Below is a small trained network, with its code and all its weights. Each question gives an input and a class and asks what happens when units are switched off, that is, made to give their printed mean instead of their output.

import numpy as np


def w(rows, s, z=0):
    codes = np.array(rows[::2]) - 128.0
    scale = np.full(codes.shape[1], s)
    scale[-1] = z or s
    return codes * scale


def f(y):
    return np.maximum(y, 0)


def log_softmax(a):
    a = a - a.max(-1, keepdims=True)
    return a - np.log(np.exp(a).sum(-1, keepdims=True))


def net(x, mask):
    res = np.array(x, float).reshape(1, 4) / 4 @ E
    y = f(res @ A[0][:, :-1].T + A[0][:, -1])
    res = res + np.where(mask, y, B[0][:, -1]) @ B[0][:, :-1]
    return log_softmax(res[-1] @ U[:, :-1].T + U[:, -1])


A, B = {}, {}
E = w([
[139,198,225,192,110,126,161,231,205],'x0',
[117,191,89,27,105,255,78,198,123],'x1',
[159,191,134,169,247,96,27,149,89],'x2',
[188,119,168,133,56,146,2,45,209],'x3',
],0.0088)
A[0] = w([
[121,187,241,175,125,140,168,189,207,115],'n1',
[123,175,168,195,109,120,166,255,197,97],'n2',
[95,77,7,116,154,118,106,66,62,117],'n3',
[61,103,59,109,200,103,209,216,38,97],'n4',
[126,91,145,135,163,18,139,102,134,96],'n5',
[159,186,130,152,230,87,62,129,95,93],'n6',
[133,154,106,12,105,189,89,181,77,71],'n7',
[75,125,67,69,129,106,134,20,52,91],'n8',
[159,51,64,83,157,159,102,40,35,105],'n9',
[145,187,117,132,195,103,22,172,84,91],'n10',
[170,143,123,158,234,90,80,160,72,131],'n11',
[97,213,134,60,116,215,78,191,114,132],'n12',
[131,60,183,190,139,92,142,78,126,91],'n13',
[36,60,124,78,18,134,203,111,172,125],'n14',
[53,109,92,139,171,98,213,205,37,112],'n15',
[126,80,146,170,142,16,189,79,148,107],'n16',
[166,94,179,133,128,26,129,90,102,126],'n17',
[167,71,145,120,100,132,33,80,193,92],'n18',
[164,97,142,97,69,170,212,74,160,83],'n19',
[124,83,125,104,81,160,236,161,143,103],'n20',
[200,104,141,161,58,154,14,52,191,112],'n21',
[145,94,180,199,161,55,175,77,111,140],'n22',
[102,123,173,115,160,36,139,98,143,82],'n23',
[144,162,105,121,145,112,128,100,163,250],'n24',
],0.0083,0.013)
B[0] = w([
[200,89,134,113,191,83,181,78,201,217],'n1',
[208,106,139,146,188,73,160,73,218,212],'n2',
[215,121,146,97,192,90,163,84,183,198],'n3',
[128,186,182,213,101,184,90,104,122,225],'n4',
[164,141,79,110,90,154,133,175,143,173],'n5',
[108,106,153,100,51,35,56,156,99,194],'n6',
[196,116,43,111,74,181,117,187,155,194],'n7',
[193,138,147,134,156,69,154,115,187,183],'n8',
[233,91,133,144,179,69,173,78,206,201],'n9',
[78,119,143,85,70,56,76,164,121,194],'n10',
[78,98,165,104,113,72,76,167,91,207],'n11',
[189,77,59,103,109,187,166,189,105,232],'n12',
[134,128,81,123,86,160,131,188,143,172],'n13',
[90,91,173,79,95,61,77,160,66,233],'n14',
[110,234,189,254,86,196,119,64,110,220],'n15',
[140,122,70,115,83,180,119,174,127,198],'n16',
[144,111,77,107,122,181,120,174,125,184],'n17',
[136,219,149,193,85,177,108,65,104,188],'n18',
[112,124,184,89,52,55,47,170,101,177],'n19',
[103,129,145,101,87,59,47,130,90,192],'n20',
[116,238,176,211,116,170,139,89,76,223],'n21',
[154,83,66,102,103,196,141,180,102,210],'n22',
[167,139,95,118,99,130,122,184,144,153],'n23',
[29,83,140,94,223,171,189,80,84,248],'n24',
],0.0082,0.013)
U = w([
[131,208,163,195,114,179,121,100,114,105],'0',
[182,110,129,121,172,79,153,106,221,107],'1',
[152,111,30,105,106,192,129,195,133,100],'2',
[96,113,159,93,101,47,78,157,92,103],'3',
[52,88,128,100,207,176,178,99,88,253],'4',
[8,187,26,116,136,106,135,109,228,29],'5',
],0.017,0.023)

Each question gives the input, the list of numbers given to net, and the class t.
The units are the neurons (one row each of A and B). Each row of codes is followed by its name. A weight is (code - 128) times the scale printed after its matrix; where a second scale follows, it is the last column's (A, B and U).
mask holds one flag per neuron, in row order. A switched-off neuron (its flag False) gives its mean, the last column of its row in B, instead of its output. The means were averaged over made-up inputs and are rounded, as every weight is.
A unit's drop is (log p(t) with every unit on - log p(t) with that unit switched off) / (log p(t) with every unit on - log p(t) with every unit switched off).
The circuit of an input: a set's keep is (log p(t) with only the set's units on - log p(t) with every unit switched off) / (log p(t) with every unit on - log p(t) with every unit switched off). Starting from the 12 units with the biggest drops (on a tie, the unit counted first), units are removed one at a time, each time the one whose removal leaves the highest keep (on an exact tie, the one counted first), for as long as the keep stays at least 0.8.
circuit, biggest first: the units of the circuit, biggest drop first
k most important neurons: the k neurons with the biggest drops, biggest first
drop of u: that unit's drop, to one decimal
input [-5,0,-6,4], class 3: 2 most important neurons : (n14 n19)
input [-7,5,0,-6], class 1: 4 most important neurons : (n9 n3 n8 n21)
input [-3,-1,-3,-1], class 4: circuit, biggest first : (n6 n7)
input [-2,4,3,-4], class 0: circuit, biggest first : (n4)
input [2,3,1,3], class 4: 2 most important neurons : (n15 n4)
input [7,-8,6,4], class 2: circuit, biggest first : (n22 n17)
input [4,6,-7,0], class 3: 2 most important neurons : (n14 n20)
input [2,-1,-7,-5], class 3: 2 most important neurons : (n14 n20)
input [-8,-3,8,0], class 1: 4 most important neurons : (n9 n3 n8 n14)
input [-2,-4,-5,4], class 3: 3 most important neurons : (n15 n14 n19)
input [3,5,-7,-7], class 0: 2 most important neurons : (n15 n4)
input [-2,-8,5,-7], class 2: 2 most important neurons : (n22 n16)
input [-6,-2,3,-5], class 1: 4 most important neurons : (n3 n9 n21 n8)
input [-7,-1,4,8], class 0: circuit, biggest first : (n21)
input [-1,3,-8,7], class 3: 4 most important neurons : (n14 n19 n15 n4)
input [2,-3,-3,1], class 4: drop of n6 : 0.2
input [-3,-2,3,0], class 4: drop of n7 : 0.2
input [-1,-5,4,5], class 0: drop of n5 : -0.1
